Below is a small trained network, with its code and all its weights. Each question gives an input and a target symbol and asks what happens when units are switched off, that is, made to give their printed mean instead of their output.

import numpy as np


def w(rows, s, z=0):
    codes = np.array(rows[::2]) - 128.0
    scale = np.full(codes.shape[1], s)
    scale[-1] = z or s
    return codes * scale


def norm(h):
    return h / np.sqrt((h * h).mean(-1, keepdims=True) + 1e-5)


def f(y):
    return np.maximum(y, 0)


def softmax(a):
    e = np.exp(a - a.max(-1, keepdims=True))
    return e / e.sum(-1, keepdims=True)


def log_softmax(a):
    a = a - a.max(-1, keepdims=True)
    return a - np.log(np.exp(a).sum(-1, keepdims=True))


def net(x, mask):
    ids = ['αβγδθλμξτφψω'.index(c) for c in x.split()]
    T = len(ids)
    res = E[ids] + P[:T]
    u = 0
    for l in range(3):
        q, k, v = (norm(res) @ M[l].T for M in (Q, K, V))
        z = softmax(np.where(np.tri(T) > 0, q @ k.T / 2**0.5, -1e9)) @ v
        res = res + np.where(mask[u], z, O[l][:, -1]) @ O[l][:, :-1]
        u += 1
        y = f(norm(res) @ A[l][:, :-1].T + A[l][:, -1])
        res = res + np.where(mask[u : u + 4], y, B[l][:, -1]) @ B[l][:, :-1]
        u += 4
    return log_softmax(norm(res)[-1] @ U[:, :-1].T + U[:, -1])


Q, K, V, O, A, B = {}, {}, {}, {}, {}, {}
E = w([
[142,201,133,162],'α',
[95,133,163,86],'β',
[179,185,13,125],'γ',
[62,152,149,114],'δ',
[143,144,122,86],'θ',
[161,73,120,109],'λ',
[78,90,9,150],'μ',
[60,157,113,84],'ξ',
[221,172,139,136],'τ',
[156,162,96,97],'φ',
[115,219,127,48],'ψ',
[87,78,146,167],'ω',
],0.011)
P = w([
[71,122,113,4],'0',
[83,77,124,40],'1',
[101,82,149,64],'2',
[123,87,164,87],'3',
[149,110,178,99],'4',
[178,116,223,117],'5',
[157,122,198,109],'6',
],0.0025)
Q[0] = w([
[181,181,216,197],'L0H1',
[240,67,2,173],'L0H1',
],0.0086)
K[0] = w([
[172,215,234,93],'L0H1',
[136,53,131,1],'L0H1',
],0.0099)
V[0] = w([
[188,113,251,117],'L0H1',
[194,179,20,233],'L0H1',
],0.0022)
O[0] = w([
[180,216,153,164,1],'L0H1',
[183,163,251,91,71],'L0H1',
],0.0017,0.00063)
A[0] = w([
[132,172,178,138,1],'L0N1',
[165,183,172,196,18],'L0N2',
[142,195,170,2,23],'L0N3',
[88,163,205,50,112],'L0N4',
],0.0096,0.00097)
B[0] = w([
[124,197,122,159,158],'L0N1',
[19,112,96,186,167],'L0N2',
[122,2,38,172,253],'L0N3',
[91,179,122,32,219],'L0N4',
],0.0079,0.0062)
Q[1] = w([
[218,250,213,198],'L1H1',
[182,134,124,112],'L1H1',
],0.016)
K[1] = w([
[38,59,9,78],'L1H1',
[149,108,101,116],'L1H1',
],0.013)
V[1] = w([
[70,41,253,127],'L1H1',
[204,97,132,6],'L1H1',
],0.0053)
O[1] = w([
[85,78,254,74,195],'L1H1',
[213,98,120,59,4],'L1H1',
],0.0045,0.0022)
A[1] = w([
[90,140,90,57,204],'L1N1',
[186,111,184,2,46],'L1N2',
[73,59,115,87,223],'L1N3',
[70,84,171,97,245],'L1N4',
],0.0097,0.0013)
B[1] = w([
[219,217,40,160,207],'L1N1',
[254,53,95,67,158],'L1N2',
[52,13,64,149,254],'L1N3',
[48,88,83,59,218],'L1N4',
],0.0085,0.0075)
Q[2] = w([
[2,94,202,146],'L2H1',
[153,52,204,34],'L2H1',
],0.017)
K[2] = w([
[44,106,95,181],'L2H1',
[106,76,84,6],'L2H1',
],0.019)
V[2] = w([
[47,255,177,92],'L2H1',
[71,20,47,214],'L2H1',
],0.0085)
O[2] = w([
[84,66,28,165,82],'L2H1',
[137,176,253,239,251],'L2H1',
],0.0059,0.011)
A[2] = w([
[5,151,70,54,237],'L2N1',
[101,87,70,142,252],'L2N2',
[194,2,194,163,173],'L2N3',
[112,47,224,99,26],'L2N4',
],0.0081,0.0012)
B[2] = w([
[128,252,188,58,255],'L2N1',
[115,65,184,190,250],'L2N2',
[220,184,172,115,206],'L2N3',
[121,120,169,1,189],'L2N4',
],0.0081,0.0057)
U = w([
[43,116,100,227,100],'α',
[138,5,96,114,73],'β',
[167,149,33,113,253],'γ',
[108,130,108,40,65],'δ',
[189,30,149,167,95],'θ',
[252,82,167,45,212],'λ',
[186,161,202,186,79],'μ',
[94,220,140,78,26],'ξ',
[104,202,186,216,141],'τ',
[229,179,101,138,177],'φ',
[77,143,88,83,17],'ψ',
[56,68,254,69,188],'ω',
],0.0099,0.0027)

Each question gives the input, a string of symbols that net reads in full, and the target symbol t.
The units are the heads (2 rows each of Q, K, V and O) and the neurons (one row each of A and B). Each row of codes is followed by its name. A weight is (code - 128) times the scale printed after its matrix; where a second scale follows, it is the last column's (O, A, B and U).
mask holds one flag per unit, layer by layer, with each layer's heads first. A switched-off unit (its flag False) gives its mean, the last column of its rows in O or B, instead of its output. The means were averaged over made-up inputs and are rounded, as every weight is.
A unit's drop is (log p(t) with every unit on - log p(t) with that unit switched off) / (log p(t) with every unit on - log p(t) with every unit switched off).
The circuit of an input: a set's keep is (log p(t) with only the set's units on - log p(t) with every unit switched off) / (log p(t) with every unit on - log p(t) with every unit switched off). Starting from the 12 units with the biggest drops (on a tie, the unit counted first), units are removed one at a time, each time the one whose removal leaves the highest keep (on an exact tie, the one counted first), for as long as the keep stays at least 0.8.
units of the circuit, in order: the units of the circuit, biggest drop first
most important unit: the unit with the biggest drop
k most important neurons: the k neurons with the biggest drops, biggest first
k most important neurons of layer l: the k neurons of layer l with the biggest drops, biggest first
input τ θ δ, target ξ: units of the circuit, in order	[L0N4, L1N1]
input β ω λ, target λ: 3 most important neurons	[L0N2, L0N3, L1N2]
input β θ ξ, target ξ: units of the circuit, in order	[L2N1]
input ξ ω φ μ, target ω: units of the circuit, in order	[L1H1, L0N3]
input λ δ ω τ ξ, target τ: units of the circuit, in order	[L2H1, L1N1]
input ψ β ξ ψ, target γ: 2 most important neurons	[L0N4, L1N1]
input ψ λ β, target λ: 2 most important neurons	[L1N2, L0N2]
input ω γ μ, target γ: 2 most important neurons	[L0N3, L1N3]
input μ θ θ α θ θ, target α: 2 most important neurons of layer 0	[L0N3, L0N2]
input γ ω δ θ μ, target ω: 2 most important neurons	[L0N4, L0N3]
input ω μ λ θ, target λ: units of the circuit, in order	[L0N2, L1N2]
input ω ω δ α α φ ψ, target α: units of the circuit, in order	[L0N3, L2H1]
input ψ α α ψ, target α: units of the circuit, in order	[L0N3, L1H1]
input γ ξ ψ ψ θ δ θ, target β: units of the circuit, in order	[L0N3]
input μ ω ω α δ α β, target α: 2 most important neurons of layer 1	[L1N3, L1N1]
input ω λ θ, target λ: 3 most important neurons	[L0N2, L2N3, L1N2]
input λ β φ, target λ: 2 most important neurons	[L2N3, L0N2]
input γ α ω ξ α τ, target τ: 2 most important neurons	[L0N2, L1N2]
input ω γ ω ξ β ψ φ, target θ: 2 most important neurons	[L0N3, L0N4]
input γ δ γ ψ γ ξ, target γ: units of the circuit, in order	[L1H1, L1N1]
input α δ ξ, target α: 2 most important neurons	[L0N3, L1N3]
input ω α δ α, target α: most important unit	L2H1
input θ α φ, target α: 2 most important neurons of layer 1	[L1N2, L1N3]
input α γ ξ, target γ: 2 most important neurons	[L1N1, L0N3]
input ω θ λ β φ, target λ: 3 most important neurons	[L0N2, L2N3, L0N3]
input δ ω μ γ γ δ β, target γ: 2 most important neurons of layer 0	[L0N4, L0N3]
input α ψ τ μ τ θ τ, target τ: most important unit	L0N2
